How the points are linked:
from | ru sa na
MH | SF FD QL
ZP | ZH DQ FG
QP | JB QZ NS
SQ | PH BT ZZ
NZ | ZH ZP DS
PH | RR ZM RJ
CP | NT QF ZD
HP | DC PQ TN
ZH | NJ TN BR
FZ | NZ DQ TG
QZ | HS FR JB
HS | RG CP HQ
JB | DH NT TG
MG | DS ZP DQ
BP | LS HZ QF
HD | CF CN DH
DS | BR FZ BM
ZN | DQ MG FZ
DC | TP ZJ QM
GG | QR FC BT
BR | ZN NJ HP
PQ | ZB ZJ MH
CG | HP QT PC
ZB | CG TH TP
LS | FG TG TZ
LF | BP CR DL
PC | TN HP ZH
FC | DL HD QR
BT | HD BT PH
RD | ZZ SR MR
TG | LF NT FG
BH | GG RP DH
QS | SQ DH QP
ZZ | RJ CF RZ
NJ | MG QM ZJ
NT | CR BM FR
HZ | TG FZ LS
TN | QM DC NJ
QM | NZ TP MG
CF | RP NS BH
ZM | HD RD RG
RR | RD QS MQ
QT | HP ZJ TH
FG | QZ CN FR
BM | ZP BR CR
TQ | SR RD ZJ
RZ | RP RJ QT
HM | DH BH PG
TP | PC DS NZ
TH | QL SQ TN
HQ | CN QR QP
FD | TQ MR QS
GQ | BH CF HM
RP | FC RG GG
SR | RD MQ MH
RG | HD HQ FC
SF | ZJ QS PQ
CN | NS QP CF
DQ | BM DS NT
FR | CP DL HS
QF | JB LS PG
ZD | QP PG CN
PG | QZ TZ QP
TZ | FR QZ QZ
DL | QF BP CP
CR | HZ ZP BP
RJ | MQ RR SR
MQ | MR RD ZZ
QL | PQ SF HP
DH | BT GG SQ
NS | BP JB RP
QR | HM GQ FD
MR | RZ ZZ PH
ZJ | TH DS BT

The rows follow the links: the fewer symbols apart two points are, the more alike their rows tend to be.

Row, then point:
 -9  -25  -14   -2   32  -30  -26   -8   38   -1  -13  -11  -19  -10    4   16   14  -14    2   21   -9    6  -10    0    1  -34   -4  -28   34  -27   12  -18   32   25   -5   21   -9   -8   -9   21    8    1    2  -26    9  -39    1; point DS
 34    7    9  -11   38    6  -39  -20   12   12   47  -20  -15    0   35    7    3    7   -4  -17  -21   10   13   20   -3    4  -17   -3   25    7   22  -22    0   26   -5  -25  -23    5   24   21   -4   23   10   19  -17   13  -33; point DC
-18  -22   22  -30   -5    3   -8    7   -3  -16    7   -5   29   12  -33    3  -16   -3    1   16    8   -6  -10  -59  -15   -2   19  -25  -36   16  -16   -6   38  -11  -18   -7   12   14   -6  -13    3  -25   15    2  -17   34  -23; point FR
-25  -23  -13   28  -10  -11    9    9  -34    7   -9   -6   20  -14  -28   23   -6   -8    4   17  -12   34  -13    6   18  -30   17   -8   -4  -27  -17   11    5   11    2  -32   37   17   35  -12  -37    2  -25  -29   -6   -7   10; point HZ
 41   48  -29    7   -4  -41   13    7    0   -7   -9   49    2   13   -9  -24   23   -5  -30   -5  -16   13    4    0   -3   10   13    7    7  -19   -8    6  -16  -38    7   10   -4   -6  -10    2   -1   12  -34   -7   -5    8   36; point DH
 18  -14    6   -8   42   -1  -36  -27   33    3   24  -20  -17   11   17    4    7   -9   -4   -6  -32   14    2   11   -5  -28  -19  -23   42    9   18  -30   21   31   -4   -4  -19   -9   14   34    3   -2   14    4   -2   -6  -28; point ZH
 22   12    6   -5   22   11  -31   -1   -2   21   45  -23  -15   -6   51    2   -6   10    5  -20   -2    0   13   22   11   26  -11   11   -5   -2   23  -14  -12   26  -12  -39  -28   18   19   13   -3   33    6    6  -13   10  -34; point HP
 -3   14  -19    6  -12  -19  -15   28   -2   10   -4  -15  -27  -18   46    2    1   12    9    4   40  -26    2   10   21   41   19   15  -46  -31    7   11  -11   -6   -3   -5  -14   11  -35   -9    8   34    7  -21    4   -6    3; point SF
 -7   25  -25   -4  -15   35   29    1  -18    8  -20   32   24   14   -5  -30   11  -11    8   -3  -10    5  -12   27   -7   21  -34   -1   -1    3   12    9  -33   13    7    7  -12  -13   28    6   20  -43  -24   20   29  -12  -24; point RP
 19   36  -37   13  -20    4    7    1  -17   -5  -14   17    0   31   -3  -21    3    1  -15  -17  -29   26  -12   52    3   14  -26   -3    2   -2   -3   12  -19  -27   25   17    3  -26   -3   26   -7  -17  -41   -3   25    5    2; point BH
-39  -39   -3   -2   -4  -29   -4   12   -6   -8  -14  -10   19   -9  -31   20    0  -19   11   34    7   13  -15  -30    6  -26   24  -29  -14  -25  -22   -4   35   11  -12   -9   33   11    3  -13  -12  -18   -7  -34   -8  -11   -2; point NT
 22   22    4   -2   13    2  -27    2   -8   19   40  -13  -15   -9   45   -3    0   13    5  -18    6   -9   15   17   14   29    2   14  -10   -3   24   -6  -18   20  -12  -42  -21   23   13    9   -6   42    4    6  -19   14  -32; point ZB
-27  -27   20  -27   -8   13    4   12  -11  -11    1   -2   42    6  -30   -1  -14   -9    8   16   14   -6  -14  -48  -10    7   12  -23  -39   13  -13   -7   29    1  -21  -12   15   16    1  -20    1  -31   11    2  -13   28  -32; point CP
 23  -16   10   -9   45   -1  -38  -25   34    5   27  -20  -15    8   21    1    4   -2   -8  -10  -32   12    8   11   -8  -21  -19  -21   42   11   15  -29   17   24   -1    2  -21   -2   13   35    2    4   10    4   -6   -4  -31; point QM
  1  -12   29   23  -10   24   41  -19    2   -2    1   -9  -18  -15    7   10  -15   19   -3  -17   18  -23   21    7   -6  -12  -12   44   36   31   -8   15  -25   -6   14   16   12  -19   -3  -14    3   10   18   27    1  -17   47; point MR
  5   -8   19  -28   -7    6  -15   -1    4  -30   11   -6   18   36  -24   -8  -19    8  -14   -3    0   -5   -6  -35  -20   10    2  -22  -33   27   -9   -8   31  -33   -5   19    7   -3  -33    3   10  -27   16    7   -7   45  -20; point ZD
-14  -17   32   17   -7   33   38  -14    7    0  -11  -17  -19  -17    7   15  -17   20    9   -8   31  -30   11    4   -3   -8  -13   38   23   27   -9   10  -18    0   13   26    4  -17   -8  -17    5    1   28   24   11  -20   40; point RD
-37  -27   -8   21   -7  -12    7    8  -25   14  -10   -8   18  -17  -20   24   -2  -21   12   20   -4   29  -14    8   18  -28   16  -11    0  -25  -19    4   12   23   -4  -29   31   11   33  -13  -23   -6  -21  -33   -6  -23    2; point CR
-36  -17   11    1  -18   16   20   11  -35    7   -2    1   44   -8  -29    4  -11  -12   21   16    4   10  -13  -14    8    2    7   -9  -22   -3  -13   11    0   23  -15  -35   20   21   42  -22  -18  -25  -16   -2   -6    5  -23; point DL
 26    5   17   -9   34   22  -31  -21    3   12   46  -21  -10    7   29    2    0    5   -1  -21  -23   13   14   19    1    3  -17    1   27   22   21  -20   -1   24   -3  -32  -15   12   33   31   -7   17    4   16  -15   17  -41; point PC
 25   34  -35   15  -21   -3   -3    9  -13  -12   -9    3   -7   46   -6  -19   -3    6  -28  -21  -25   22  -11   47    0    9  -19   -2   -9    0  -10    7   -7  -36   29   24    8  -26  -20   26   -3   -9  -25  -11   26   20    4; point HM

Each walk starts at a row. The symbols on each line, taken left to right, move it on to the next point.
Each answer is a row, close to the row of the point it stands for.
start  16   50  -41    4  -13   -5   24   12   -2    5  -24   53   13   13   -7  -36   24  -13   -7   -5  -19   15   -7   23   -4   16  -15    0   -1  -16    3    9  -32  -13    9    5  -16   -7    7    7    7  -18  -45   -1   14   -9    6
na na ru ru na ru:   6    0   30   22   -4   40   37  -17  -10    7   12   -2   -8   -6    3    7  -13   16    5  -24    2    0   17   15   -9   -6  -22   42   40   37   -5    7  -36    6   15    1    3  -17   25  -10   -9    2    9   35    2   -4   25
sa na na sa na ru:  43   34   -4    7   10  -43   12   -2   15   -1    2   43   -6  -11   -2   -8   28    5  -14   -5   -4   -2   21  -21  -11    0   29   21   20  -14   -3    3  -18  -26   -4   -8   -5    8  -10  -16    1   37  -12    5  -20    6   50
start  29   14   17    5    7  -16   38  -13   18   -3    2   38   -4  -19  -11   -4   20    6   -3   -1    7  -14   30  -34  -14  -11   20   30   32    8   -5    8  -21  -10   -2    2   -6    1    0  -25    7   22    0   26  -18   -6   62
sa na ru:   6   31  -10  -28    2    2   37   -1   14    7  -21   58   28  -13  -13  -34   29  -19   15   13   -2  -19   -4  -28  -20   21   -4    1    1   -5   13    5  -23    7  -17   -1  -31    6   14  -17   27  -27  -19   26    0  -12    1
sa ru ru: -32  -18   -3   20  -18    3   14   12  -44    8    4   -4   28  -14  -23   21  -14  -10   11   14   -9   28  -10    6   16  -11   12   -3  -17  -12  -15   11   -3   10   -5  -40   33   12   44  -12  -36   -5  -24  -17   -8    0   -4
start   8   -4   30   25   -5   25   39  -17   -2   -3    5    2  -16   -5   -6    7  -14   18   -4  -19    1  -11   19    9   -6  -17  -15   43   44   37   -8   10  -26   -6   20   18    8  -19    5  -12   -8    9   13   32    3   -9   51
na na ru na ru na:  -5  -27   -7   -5   33  -25  -29  -19   40   -4  -15  -12  -18   -1    4   11   19  -12    2   14  -16    2   -7   -1   -5  -36   -7  -34   31  -22    6  -19   36   16   -1   28   -9  -11  -17   25   15   -2   11  -19   11  -36   -5
ru na ru ru na sa:  25  -13    8  -15   46  -10  -42  -28   41    5   19  -14  -16    1   24    4   14   -8   -9   -5  -27   10    1    6   -4  -23  -12  -26   42   -2   20  -33   23   15   -1    4  -23   -8    3   30   12    7   14    2   -2  -12  -24
start -18  -29   13   -7   -7  -12  -14    5  -11  -20    4  -13   21   11  -45   12  -16   -4   -9   20   -8   19  -10  -39   -7  -22   24  -30  -26    8  -21   -7   40  -13   -7   -2   39   12   -6   -6  -18  -12    2  -12  -22   34  -10
sa ru na na ru na: -13    4  -12   16  -27   15    8   16   -7   -2  -22  -21  -34   -5   32    5  -18   20    6   -9   35  -33   -5   33   15   19   -6   25  -19  -11   -3   21  -16  -20   20   34   -3  -12  -41   -6    7    9   13  -10   30  -17   24
na sa na sa sa sa:  37   36  -13   -2   11  -37   16   -4   15   -1   -3   54    5  -11   -8  -24   36   -7  -10    7   -4    0   14  -22  -10    1   27   15   10  -21    6    2  -15  -18   -9   -7  -10   13   -1  -15   10   28  -24    7  -18    1   36
start   6  -25   -3   -6   42  -14  -35  -20   37    3    5  -18  -16    3    9   12   11  -14   -4    5  -30   17   -4    8   -1  -39  -14  -37   47   -8    9  -26   26   20    2    8  -10    0    2   30    5   -3    9  -14    3  -24  -17
na na na na ru: -17  -19    6   17  -16  -13    0    8  -38   -5   10  -12   21    1  -36   22  -19   -3   -4    8  -13   35   -7  -10   10  -20   25  -12  -13   -2  -32    8   15  -10   -3  -36   47   14   24  -11  -39    4  -17  -29  -20   22    6
ru ru ru na: -19    4    2  -37   -9   27   12    9    7   -9  -21   14   29   16  -10  -23    3  -10   19   14   16  -26  -18  -26  -16   26  -15  -14  -29   17    9   -4    4    7   -9   19  -22    0  -12   -3   33  -46   14   19   14    8  -41
start -19    7  -14    6  -21    4   -6   34   -7    9   -4  -30  -30  -16   39    5  -11   15   17    0   47  -33    1   21   24   28    6   14  -42  -21    8   16   -9   -1   -1    6  -10    4  -33   -9    9   24   14  -16   19  -16    4
sa sa na ru sa:  27   27  -11    8  -12  -40    3   11    7  -11   -7   18  -22    0    6   -9   11   15  -18   -8   21  -17   16  -11    2   17   29   21  -10  -14   -8   13   -8  -43    5   18   -3    1  -46   -9    7   37    2  -10   -6    8   48
na ru na na sa sa:  12    3    8  -22  -13    0  -13    9    7  -32    4    0    8   36  -30  -14  -15    5  -17   -1    2   -4   -6  -34  -20   14   11  -17  -30   22   -9  -10   26  -45    2   23    6   -5  -44    2   11  -21   10    8   -3   51  -17
start -10    9  -11   -4  -28   31   15    6  -35   -6  -10   12   41   39  -36  -21  -11   -8   -4    0  -21   20  -20    9   -5   12  -16  -18  -27   18  -16    8   -1  -11    8    3   18   -9   15    9   -3  -47  -25    7   12   28  -26
ru na na:  18    0   11  -12  -15   -7  -13    4   -4  -31   12   -9    7   43  -29   -2  -22   11  -29  -16   -9   10   -6  -15   -9    3   12  -19  -22   23  -17   -4   27  -47   12   13   23  -13  -31    8   -3   -4    3   -2  -10   50   -8
ru na ru sa sa: -20   19  -18  -15  -12   28   31    5   -7   11  -31   38   30   -3   -1  -25   16  -18   22   14    3   -6  -13    2   -8   24  -22   -4  -12   -4   11    4  -25   25   -8   -1  -21    0   29   -8   19  -41  -23   17   21  -16  -23
start   3   -8   39   24   -6   17   35  -18    1   -1    1    0  -14  -10   -4   18  -16   17   -8  -15   11  -17   24   -4   -6  -18   -3   44   47   36   -5    7  -21   -4   15   15    3   -9    3  -17   -6   14   16   30   -3   -9   49
na sa na na na:  26   25   12    1   17   13  -16   -6  -13   18   44   -8  -12  -12   36    2   -4   18    4  -20   -3    1   22   16    2   21   -5   26    4    6   24   -4  -23   19  -10  -42  -19   14   29    2  -14   37    0   18  -26   19  -19
sa sa na ru: -21  -34  -12    0   22  -31  -23  -10   27   -4  -14  -13   -9  -12  -10   18   17  -18    3   30  -18   18  -15   -6    6  -43   -2  -36   28  -21    2  -15   38   24   -4   17    5   -5   -2   15   -1  -11    3  -29    7  -39   -2
